Below is a small trained network, with its code and all its weights. Each question gives an input and a target symbol and asks what happens when units are switched off, that is, made to give their printed mean instead of their output.

import numpy as np


def w(rows, s, z=0):
    codes = np.array(rows[::2]) - 128.0
    scale = np.full(codes.shape[1], s)
    scale[-1] = z or s
    return codes * scale


def f(y):
    return np.maximum(y, 0)


def softmax(a):
    e = np.exp(a - a.max(-1, keepdims=True))
    return e / e.sum(-1, keepdims=True)


def log_softmax(a):
    a = a - a.max(-1, keepdims=True)
    return a - np.log(np.exp(a).sum(-1, keepdims=True))


def net(x, mask):
    ids = ['ΔΞΠΣαβγεζθλτψω'.index(c) for c in x.split()]
    T = len(ids)
    res = E[ids] + P[:T]
    r = res
    for j in range(2):
        rows = slice(2 * j, 2 * j + 2)
        q, k, v = (r @ M[0][rows].T for M in (Q, K, V))
        z = softmax(np.where(np.tri(T) > 0, q @ k.T / 2**0.5, -1e9)) @ v
        o = O[0][rows]
        res = res + np.where(mask[j], z, o[:, -1]) @ o[:, :-1]
    y = f(res @ A[0][:, :-1].T + A[0][:, -1])
    res = res + np.where(mask[2:6], y, B[0][:, -1]) @ B[0][:, :-1]
    return log_softmax(res[-1] @ U[:, :-1].T + U[:, -1])


Q, K, V, O, A, B = {}, {}, {}, {}, {}, {}
E = w([
[183,42,192,191,48],'Δ',
[174,85,140,217,113],'Ξ',
[132,123,93,153,117],'Π',
[139,131,99,159,116],'Σ',
[127,138,101,154,128],'α',
[42,170,92,131,163],'β',
[249,90,152,181,141],'γ',
[136,131,96,145,126],'ε',
[139,140,103,169,105],'ζ',
[89,77,205,102,56],'θ',
[107,72,64,160,142],'λ',
[152,199,97,165,117],'τ',
[183,139,101,71,241],'ψ',
[44,127,33,213,77],'ω',
],0.016)
P = w([
[102,153,185,76,90],'0',
[114,141,210,113,133],'1',
[132,137,158,71,99],'2',
[100,142,202,129,158],'3',
[144,131,135,79,101],'4',
[101,133,198,148,179],'5',
[148,129,110,87,101],'6',
[99,124,193,170,195],'7',
[147,129,83,93,100],'8',
[109,116,192,190,212],'9',
[142,125,55,102,96],'10',
[117,104,192,214,230],'11',
[127,112,13,114,92],'12',
[137,115,174,188,248],'13',
],0.013)
Q[0] = w([
[169,143,93,145,99],'h1',
[109,70,175,188,159],'h1',
[183,114,61,5,72],'h2',
[143,185,184,144,164],'h2',
],0.023)
K[0] = w([
[114,42,149,158,180],'h1',
[168,102,57,71,58],'h1',
[74,74,249,28,40],'h2',
[105,82,63,148,166],'h2',
],0.019)
V[0] = w([
[170,134,133,155,168],'h1',
[172,101,112,128,62],'h1',
[147,252,122,203,77],'h2',
[84,72,97,168,100],'h2',
],0.021)
O[0] = w([
[176,134,89,148,175,31],'h1',
[150,144,187,131,85,207],'h1',
[138,252,163,158,123,2],'h2',
[65,121,86,158,84,172],'h2',
],0.015,0.0047)
A[0] = w([
[176,152,63,58,11,2],'n1',
[234,127,92,136,21,143],'n2',
[144,192,29,3,78,112],'n3',
[164,130,40,61,63,99],'n4',
],0.018,0.007)
B[0] = w([
[246,175,68,251,64,182],'n1',
[75,144,99,115,195,191],'n2',
[116,12,147,178,137,192],'n3',
[150,213,157,70,98,252],'n4',
],0.018,0.014)
U = w([
[164,168,129,147,141,106],'Δ',
[157,146,129,183,121,107],'Ξ',
[230,68,125,102,166,145],'Π',
[114,131,247,133,102,154],'Σ',
[51,63,3,116,82,181],'α',
[161,183,63,95,203,177],'β',
[238,236,177,171,152,7],'γ',
[150,131,103,146,114,82],'ε',
[80,173,32,111,144,191],'ζ',
[178,177,21,168,144,87],'θ',
[154,136,89,166,119,79],'λ',
[168,180,135,173,151,152],'τ',
[230,150,101,108,67,155],'ψ',
[21,196,35,109,39,68],'ω',
],0.0066,0.013)

Each question gives the input, a string of symbols that net reads in full, and the target symbol t.
The units are the heads (2 rows each of Q, K, V and O) and the neurons (one row each of A and B). Each row of codes is followed by its name. A weight is (code - 128) times the scale printed after its matrix; where a second scale follows, it is the last column's (O, A, B and U).
mask holds one flag per unit, heads first, then neurons. A switched-off unit (its flag False) gives its mean, the last column of its rows in O or B, instead of its output. The means were averaged over made-up inputs and are rounded, as every weight is.
A unit's drop is (log p(t) with every unit on - log p(t) with that unit switched off) / (log p(t) with every unit on - log p(t) with every unit switched off).
The circuit of an input: a set's keep is (log p(t) with only the set's units on - log p(t) with every unit switched off) / (log p(t) with every unit on - log p(t) with every unit switched off). Starting from all 6 units, units are removed one at a time, each time the one whose removal leaves the highest keep (on an exact tie, the one counted first), for as long as the keep stays at least 0.8.
units of the circuit, in order: the units of the circuit, biggest drop first
most important unit: the unit with the biggest drop
top k neurons: the k neurons with the biggest drops, biggest first
which heads matter: for each layer, one digit per head in row order, 1 if its drop is at least 0.15 and else 0, layers parted by /
input α Σ Σ θ Σ ζ θ θ θ θ γ α ω τ, target ω: most important unit => h2
input α Σ θ θ γ θ θ θ α θ ζ, target ψ: units of the circuit, in order => (n4; h2)
input θ θ ζ τ α θ Π θ Σ α Σ θ τ, target ψ: top 2 neurons => (n4; n1)
input θ Σ θ λ Ξ ζ θ θ λ θ Π, target ψ: units of the circuit, in order => (n4; n1)
input γ β β θ θ θ Σ θ Ξ λ α γ, target α: units of the circuit, in order => (h2; n4)
input ζ θ Π, target ψ: units of the circuit, in order => (n1; h2; n4)
input α Δ Σ α Σ, target θ: units of the circuit, in order => (n1; n2)
input θ ε ω Σ Δ θ β ε θ Σ Δ θ Ξ, target ζ: which heads matter => 00
input ζ Ξ β τ β θ θ Σ θ γ α, target β: units of the circuit, in order => (h1; n2)
input Ξ Σ θ θ α θ Π Σ θ, target ψ: top 2 neurons => (n1; n4)
input θ ω θ ψ Σ Σ β, target α: units of the circuit, in order => (n3; h1)
input θ θ τ ω ε ζ ζ ψ ζ α α, target Π: which heads matter => 10
input ψ Δ θ τ α θ Σ α Σ ω ζ Δ θ α, target Σ: which heads matter => 10
input β Σ ζ θ ζ Σ Π θ λ θ τ θ, target γ: which heads matter => 01
input Δ α θ ψ β θ α α θ Σ, target Σ: most important unit => h1
input Σ Π Δ α θ β, target Σ: which heads matter => 11
input γ Σ Π θ θ α α θ Π γ ω Σ, target ω: which heads matter => 01
input θ Π α θ Ξ θ Δ α ψ, target Π: top 2 neurons => (n3; n4)
input α θ α β α λ α Σ, target α: which heads matter => 01
input θ Σ θ Σ ζ γ Δ Σ ζ θ θ θ τ λ, target γ: most important unit => h2
input Σ Π ε ψ ζ, target Π: which heads matter => 10
input Π θ λ ζ β β ζ γ θ β, target Σ: top 2 neurons => (n1; n2)
input θ Σ θ β θ θ θ λ θ Π, target α: top 2 neurons => (n4; n1)
input θ θ ζ Σ, target Σ: units of the circuit, in order => (n1; h1)
input Π θ Δ θ Σ θ θ ζ, target Σ: top 3 neurons => (n1; n4; n2)
input β ω τ ψ β θ Δ θ ζ Σ θ θ Σ, target ψ: units of the circuit, in order => (n4; n1)
input θ α τ Δ, target γ: most important unit => h2
input α ψ τ β ζ, target α: which heads matter => 10
input θ α ψ Σ Δ β θ Ξ Σ, target β: which heads matter => 10
input Σ θ τ ζ α γ θ θ γ θ α ζ ζ, target ψ: which heads matter => 01
